[[-11.8 -65.5 -17.3  -8.4   1.3 -57.9  43.8  -7.3   8.1  58.1  27.9  18.8
  -66.4  20.6]
 [ 54.1  39.8  58.2 -12.6  18.3 -40.2 -65.9 -16.7   1.4  -8.6 -53.0  75.5
  -32.1 -13.8]
 [-33.2  69.8  -0.7 -59.2  24.6  51.0 -36.6 -36.9 -71.5   8.0  38.6  21.0
   65.9 -53.8]
 [ 65.6  -9.2  68.7  22.8  64.6  15.4 -60.8 -32.1  27.7  -4.6 -42.5  -3.0
    5.3  10.8]
 [-43.0  58.2 -33.9 -46.2 -28.8  49.1  39.6  20.6 -60.5 -27.9  51.0 -32.1
   55.3 -56.9]
 [  3.3  68.1  -3.3 -64.8 -44.2 -12.1   5.1  -5.0 -58.1 -45.7 -16.0  38.4
    9.9 -74.8]]
=>
[[-65.5 -17.3  -8.4   1.3 -57.9  43.8  -7.3   8.1  58.1  27.9  18.8 -66.4
   20.6 -11.8]
 [ 39.8  58.2 -12.6  18.3 -40.2 -65.9 -16.7   1.4  -8.6 -53.0  75.5 -32.1
  -13.8  54.1]
 [ 69.8  -0.7 -59.2  24.6  51.0 -36.6 -36.9 -71.5   8.0  38.6  21.0  65.9
  -53.8 -33.2]
 [ -9.2  68.7  22.8  64.6  15.4 -60.8 -32.1  27.7  -4.6 -42.5  -3.0   5.3
   10.8  65.6]
 [ 58.2 -33.9 -46.2 -28.8  49.1  39.6  20.6 -60.5 -27.9  51.0 -32.1  55.3
  -56.9 -43.0]
 [ 68.1  -3.3 -64.8 -44.2 -12.1   5.1  -5.0 -58.1 -45.7 -16.0  38.4   9.9
  -74.8   3.3]]

[[ 28.0  21.8  18.9  18.1 -11.9]
 [ 45.4  41.1  30.1  34.8  32.0]
 [ -7.5  -5.1   1.8  -4.1  -7.7]
 [ 47.3  56.9  56.5  51.4   8.9]
 [ 24.9  24.4  74.8  66.5 -58.6]
 [ -8.5  -7.4  33.2  18.9 -66.0]
 [ 18.7  10.3   5.2   2.4 -20.5]
 [-16.2 -23.1  -2.1  -7.1  -9.9]
 [ -4.5  -1.6  46.0  34.3 -50.5]
 [ 12.2   8.8  16.0  14.5  11.9]]
=>
[[ 21.8  18.9  18.1 -11.9  28.0]
 [ 41.1  30.1  34.8  32.0  45.4]
 [ -5.1   1.8  -4.1  -7.7  -7.5]
 [ 56.9  56.5  51.4   8.9  47.3]
 [ 24.4  74.8  66.5 -58.6  24.9]
 [ -7.4  33.2  18.9 -66.0  -8.5]
 [ 10.3   5.2   2.4 -20.5  18.7]
 [-23.1  -2.1  -7.1  -9.9 -16.2]
 [ -1.6  46.0  34.3 -50.5  -4.5]
 [  8.8  16.0  14.5  11.9  12.2]]

[[ -3.1  52.2  -1.6 -13.3  60.5 -62.4  -0.6   9.2 -60.8 -27.1  50.8]
 [-49.4  34.5 -44.3  48.8  24.8  20.4 -43.4 -11.9 -34.6 -28.1 -64.3]]
=>
[[ 52.2  -1.6 -13.3  60.5 -62.4  -0.6   9.2 -60.8 -27.1  50.8  -3.1]
 [ 34.5 -44.3  48.8  24.8  20.4 -43.4 -11.9 -34.6 -28.1 -64.3 -49.4]]

[[ 29.5  65.1  62.2 -63.1 -58.2  50.0  42.5  58.7   9.8 -36.9  29.1]
 [ 35.9 -56.0 -55.2 -20.5  63.3 -49.9  66.2 -54.0  39.8 -33.9 -59.3]
 [ 39.6  25.6 -28.1  62.0 -60.7 -53.5 -66.9  49.8  60.7 -60.2 -39.9]
 [-60.9 -55.5  59.9  54.0 -56.0  20.8 -27.8 -35.8 -65.8  60.5 -59.6]
 [ 65.2  43.6 -49.4  41.2   2.3 -65.7 -37.0 -56.6 -46.7  64.7  65.8]]
=>
[[ 65.1  62.2 -63.1 -58.2  50.0  42.5  58.7   9.8 -36.9  29.1  29.5]
 [-56.0 -55.2 -20.5  63.3 -49.9  66.2 -54.0  39.8 -33.9 -59.3  35.9]
 [ 25.6 -28.1  62.0 -60.7 -53.5 -66.9  49.8  60.7 -60.2 -39.9  39.6]
 [-55.5  59.9  54.0 -56.0  20.8 -27.8 -35.8 -65.8  60.5 -59.6 -60.9]
 [ 43.6 -49.4  41.2   2.3 -65.7 -37.0 -56.6 -46.7  64.7  65.8  65.2]]

[[ -8.8  70.2  60.5 -60.0  43.8 -72.3  13.5 -75.5 -34.9   9.9 -57.8]
 [-33.3  11.3  43.7   4.2 -76.7   8.0  -6.4  53.6 -46.1 -48.1  39.5]
 [ 57.7 -33.4 -43.8   3.0 -72.5  38.2 -69.4   4.9   8.9  34.0  -6.2]
 [-77.7 -30.8 -15.6  53.4 -79.2  24.6 -54.4 -42.0 -28.8  68.6  45.3]
 [-27.0  60.0 -36.5 -42.8  37.9   2.4  77.9  60.8 -46.3 -13.3  65.8]]
=>
[[ 70.2  60.5 -60.0  43.8 -72.3  13.5 -75.5 -34.9   9.9 -57.8  -8.8]
 [ 11.3  43.7   4.2 -76.7   8.0  -6.4  53.6 -46.1 -48.1  39.5 -33.3]
 [-33.4 -43.8   3.0 -72.5  38.2 -69.4   4.9   8.9  34.0  -6.2  57.7]
 [-30.8 -15.6  53.4 -79.2  24.6 -54.4 -42.0 -28.8  68.6  45.3 -77.7]
 [ 60.0 -36.5 -42.8  37.9   2.4  77.9  60.8 -46.3 -13.3  65.8 -27.0]]

[[-64.5   4.2  14.9  33.9 -50.8 -30.5  32.6  -8.1]
 [ -1.0  56.9 -54.3 -28.2   0.0  23.7  12.1  30.8]
 [ 41.0  -0.2  30.4 -50.1  34.7  -3.6 -48.3 -23.5]
 [-41.7 -19.9  32.6  57.3 -23.9 -19.5 -60.2 -30.3]]
=>
[[  4.2  14.9  33.9 -50.8 -30.5  32.6  -8.1 -64.5]
 [ 56.9 -54.3 -28.2   0.0  23.7  12.1  30.8  -1.0]
 [ -0.2  30.4 -50.1  34.7  -3.6 -48.3 -23.5  41.0]
 [-19.9  32.6  57.3 -23.9 -19.5 -60.2 -30.3 -41.7]]
---
[[ 35.6   2.2 -33.1  34.3 -17.1  -1.4 -38.1  30.6  30.2]
 [ 38.9  13.7 -38.4  12.9  -9.1  -5.5 -42.8  27.1  -9.4]
 [-18.0  45.2 -16.7 -73.4 -31.6 -43.0 -44.8  49.5  39.6]
 [-52.1  -1.9  58.4 -77.5  45.6 -71.1   9.8  -9.8 -29.9]
 [-29.2  26.0  27.4 -77.6  25.2 -59.9   4.9 -16.8 -70.5]
 [-56.7  -5.1  61.6 -21.0   8.0 -45.6  18.7   5.7  28.5]]
=>
[[ 30.2  -9.4  39.6 -29.9 -70.5  28.5]
 [ 30.6  27.1  49.5  -9.8 -16.8   5.7]
 [-38.1 -42.8 -44.8   9.8   4.9  18.7]
 [ -1.4  -5.5 -43.0 -71.1 -59.9 -45.6]
 [-17.1  -9.1 -31.6  45.6  25.2   8.0]
 [ 34.3  12.9 -73.4 -77.5 -77.6 -21.0]
 [-33.1 -38.4 -16.7  58.4  27.4  61.6]
 [  2.2  13.7  45.2  -1.9  26.0  -5.1]
 [ 35.6  38.9 -18.0 -52.1 -29.2 -56.7]]

[[ 26.8   7.9 -12.1  29.1 -15.0 -16.8  43.9  37.3 -36.4 -40.1  75.7 -71.0
    7.4  38.0  59.8 -27.3]
 [  0.8 -40.6   6.2 -58.5  68.3 -12.8  10.0 -50.3  16.5  -3.5 -55.7   9.3
  -28.0   6.1   6.2  -9.1]]
=>
[[-27.3  -9.1]
 [ 59.8   6.2]
 [ 38.0   6.1]
 [  7.4 -28.0]
 [-71.0   9.3]
 [ 75.7 -55.7]
 [-40.1  -3.5]
 [-36.4  16.5]
 [ 37.3 -50.3]
 [ 43.9  10.0]
 [-16.8 -12.8]
 [-15.0  68.3]
 [ 29.1 -58.5]
 [-12.1   6.2]
 [  7.9 -40.6]
 [ 26.8   0.8]]

[[ 42.7  10.6  45.0  20.5 -21.1  35.5  10.9 -24.9 -41.0 -15.7  -9.1 -26.9
  -46.9  66.3 -26.7]
 [  8.5  16.0 -80.8   9.1  84.7   4.7 -28.4 -10.3 -22.4 -42.0 -14.0 -14.7
  -45.6  -0.1  58.3]
 [  6.4  19.0 -43.7  -3.0  28.9  15.3 -15.4  -6.9 -17.0  -8.3  -1.3  15.1
  -24.2  -3.8  18.1]
 [ -0.4   5.7 -18.9   2.9  20.5   4.8  -6.4   1.3  -1.5  -8.4  -2.9  -1.4
  -12.1   0.1  10.2]
 [  0.9  -0.3  -5.5   1.5  10.2  -3.1  -4.2  -1.4   2.0  -9.5  -3.9  -5.4
   -5.0   3.5   6.0]]
=>
[[-26.7  58.3  18.1  10.2   6.0]
 [ 66.3  -0.1  -3.8   0.1   3.5]
 [-46.9 -45.6 -24.2 -12.1  -5.0]
 [-26.9 -14.7  15.1  -1.4  -5.4]
 [ -9.1 -14.0  -1.3  -2.9  -3.9]
 [-15.7 -42.0  -8.3  -8.4  -9.5]
 [-41.0 -22.4 -17.0  -1.5   2.0]
 [-24.9 -10.3  -6.9   1.3  -1.4]
 [ 10.9 -28.4 -15.4  -6.4  -4.2]
 [ 35.5   4.7  15.3   4.8  -3.1]
 [-21.1  84.7  28.9  20.5  10.2]
 [ 20.5   9.1  -3.0   2.9   1.5]
 [ 45.0 -80.8 -43.7 -18.9  -5.5]
 [ 10.6  16.0  19.0   5.7  -0.3]
 [ 42.7   8.5   6.4  -0.4   0.9]]

[[ -0.9 -18.6 -68.8 -71.4 -15.9 -18.7]
 [ -1.2  38.3 -85.3 -88.6 -19.7 -23.1]]
=>
[[-18.7 -23.1]
 [-15.9 -19.7]
 [-71.4 -88.6]
 [-68.8 -85.3]
 [-18.6  38.3]
 [ -0.9  -1.2]]

[[-55.9  38.8 -20.1  84.0 -24.1 -15.6 -20.7 -18.1 -15.8 -22.5]
 [ -4.6   9.4 -15.8 -15.4 -27.7 -16.6 -26.7 -18.4  -7.2 -22.0]]
=>
[[-22.5 -22.0]
 [-15.8  -7.2]
 [-18.1 -18.4]
 [-20.7 -26.7]
 [-15.6 -16.6]
 [-24.1 -27.7]
 [ 84.0 -15.4]
 [-20.1 -15.8]
 [ 38.8   9.4]
 [-55.9  -4.6]]

[[  5.7  -0.9]
 [  0.0 -80.8]
 [ -0.4 -47.1]
 [  0.5 -72.5]
 [  0.4   0.0]
 [ -1.9  -3.9]]
=>
[[ -0.9 -80.8 -47.1 -72.5   0.0  -3.9]
 [  5.7   0.0  -0.4   0.5   0.4  -1.9]]
